Below is a small trained network, with its code and all its weights. Each question gives an input and a class and asks what happens when units are switched off, that is, made to give their printed mean instead of their output.

import numpy as np


def w(rows, s, z=0):
    codes = np.array(rows[::2]) - 128.0
    scale = np.full(codes.shape[1], s)
    scale[-1] = z or s
    return codes * scale


def f(y):
    return y / 2 * (1 + np.tanh(0.7978845608 * (y + 0.044715 * y**3)))


def log_softmax(a):
    a = a - a.max(-1, keepdims=True)
    return a - np.log(np.exp(a).sum(-1, keepdims=True))


def net(x, mask):
    res = np.array(x, float).reshape(1, 7) / 4 @ E
    y = f(res @ A[0][:, :-1].T + A[0][:, -1])
    res = res + np.where(mask, y, B[0][:, -1]) @ B[0][:, :-1]
    return log_softmax(res[-1] @ U[:, :-1].T + U[:, -1])


A, B = {}, {}
E = w([
[80,110,161,86,121,194],'x0',
[117,207,111,158,170,92],'x1',
[55,131,79,136,184,111],'x2',
[116,168,254,129,181,155],'x3',
[120,94,105,92,113,196],'x4',
[148,129,167,7,152,59],'x5',
[104,53,146,176,202,127],'x6',
],0.0092)
A[0] = w([
[211,110,64,132,70,140,82],'neuron 0',
[149,84,48,85,135,72,137],'neuron 1',
[165,63,159,174,121,162,218],'neuron 2',
[100,137,148,134,185,138,75],'neuron 3',
[100,123,160,147,163,94,105],'neuron 4',
[106,142,101,176,136,212,160],'neuron 5',
[148,130,175,49,95,92,150],'neuron 6',
[104,168,132,128,131,74,101],'neuron 7',
[107,53,135,29,162,97,195],'neuron 8',
[129,89,137,148,107,203,191],'neuron 9',
[140,228,76,98,154,130,86],'neuron 10',
[10,120,192,142,202,124,128],'neuron 11',
[109,132,143,123,130,129,52],'neuron 12',
[121,177,190,112,144,89,206],'neuron 13',
[178,93,239,167,45,66,66],'neuron 14',
[130,127,112,172,162,110,69],'neuron 15',
[128,85,189,101,108,139,255],'neuron 16',
[153,157,65,193,154,223,123],'neuron 17',
[61,130,119,105,112,130,62],'neuron 18',
[219,159,153,134,52,96,166],'neuron 19',
[143,114,122,198,119,102,106],'neuron 20',
[86,170,76,120,108,81,93],'neuron 21',
],0.011,0.0042)
B[0] = w([
[76,161,145,112,154,144,220],'neuron 0',
[148,144,62,134,2,124,226],'neuron 1',
[187,101,112,139,118,127,224],'neuron 2',
[89,146,162,92,126,133,162],'neuron 3',
[103,138,151,95,126,130,162],'neuron 4',
[150,83,112,167,65,134,225],'neuron 5',
[171,121,125,130,103,106,226],'neuron 6',
[86,122,148,86,118,180,159],'neuron 7',
[159,105,119,174,77,117,245],'neuron 8',
[162,141,106,173,94,84,225],'neuron 9',
[95,143,140,52,184,111,190],'neuron 10',
[142,122,178,90,209,145,255],'neuron 11',
[140,109,118,97,145,80,119],'neuron 12',
[155,115,195,118,153,154,217],'neuron 13',
[105,144,147,107,192,173,212],'neuron 14',
[81,132,96,121,127,117,148],'neuron 15',
[204,97,136,148,73,147,230],'neuron 16',
[139,111,53,144,54,123,227],'neuron 17',
[85,128,130,127,133,81,141],'neuron 18',
[147,140,202,94,180,131,236],'neuron 19',
[126,139,130,113,131,148,168],'neuron 20',
[109,118,111,63,163,142,182],'neuron 21',
],0.0097,0.0079)
U = w([
[172,112,254,114,159,124,121],'0',
[189,89,111,175,94,117,237],'1',
[103,138,45,80,125,108,4],'2',
],0.013,0.0024)

Each question gives the input, the list of numbers given to net, and the class t.
The units are the neurons (one row each of A and B). Each row of codes is followed by its name. A weight is (code - 128) times the scale printed after its matrix; where a second scale follows, it is the last column's (A, B and U).
mask holds one flag per neuron, in row order. A switched-off neuron (its flag False) gives its mean, the last column of its row in B, instead of its output. The means were averaged over made-up inputs and are rounded, as every weight is.
A unit's drop is (log p(t) with every unit on - log p(t) with that unit switched off) / (log p(t) with every unit on - log p(t) with every unit switched off).
The circuit of an input: a set's keep is (log p(t) with only the set's units on - log p(t) with every unit switched off) / (log p(t) with every unit on - log p(t) with every unit switched off). Starting from the 12 units with the biggest drops (on a tie, the unit counted first), units are removed one at a time, each time the one whose removal leaves the highest keep (on an exact tie, the one counted first), for as long as the keep stays at least 0.8.
units of the circuit, in order: the units of the circuit, biggest drop first
k most important neurons: the k neurons with the biggest drops, biggest first
drop of u: that unit's drop, to one decimal
input [5,-6,3,-6,8,4,-4], class 1: units of the circuit, in order => (neuron 8)
input [-1,-3,4,-5,-7,-1,3], class 2: units of the circuit, in order => (neuron 16; neuron 5; neuron 13)
input [-4,7,2,5,5,-4,1], class 2: units of the circuit, in order => (neuron 17; neuron 16; neuron 8)
input [5,-8,-6,5,7,1,-7], class 1: 2 most important neurons => (neuron 9; neuron 16)
input [-5,-2,-7,-5,4,0,-5], class 2: 2 most important neurons => (neuron 1; neuron 13)
input [0,-7,2,1,2,3,7], class 1: 2 most important neurons => (neuron 8; neuron 19)
input [-6,-6,-2,8,5,-4,-4], class 1: 2 most important neurons => (neuron 11; neuron 9)
input [-8,-6,-6,-3,-7,7,-3], class 0: drop of neuron 19 => 0.3
input [-2,1,-7,-5,-7,-3,-3], class 0: drop of neuron 19 => 0.3
input [-7,1,3,-2,-7,-5,-5], class 2: drop of neuron 21 => 0.0
input [2,-2,4,1,7,4,-3], class 1: drop of neuron 8 => 0.1
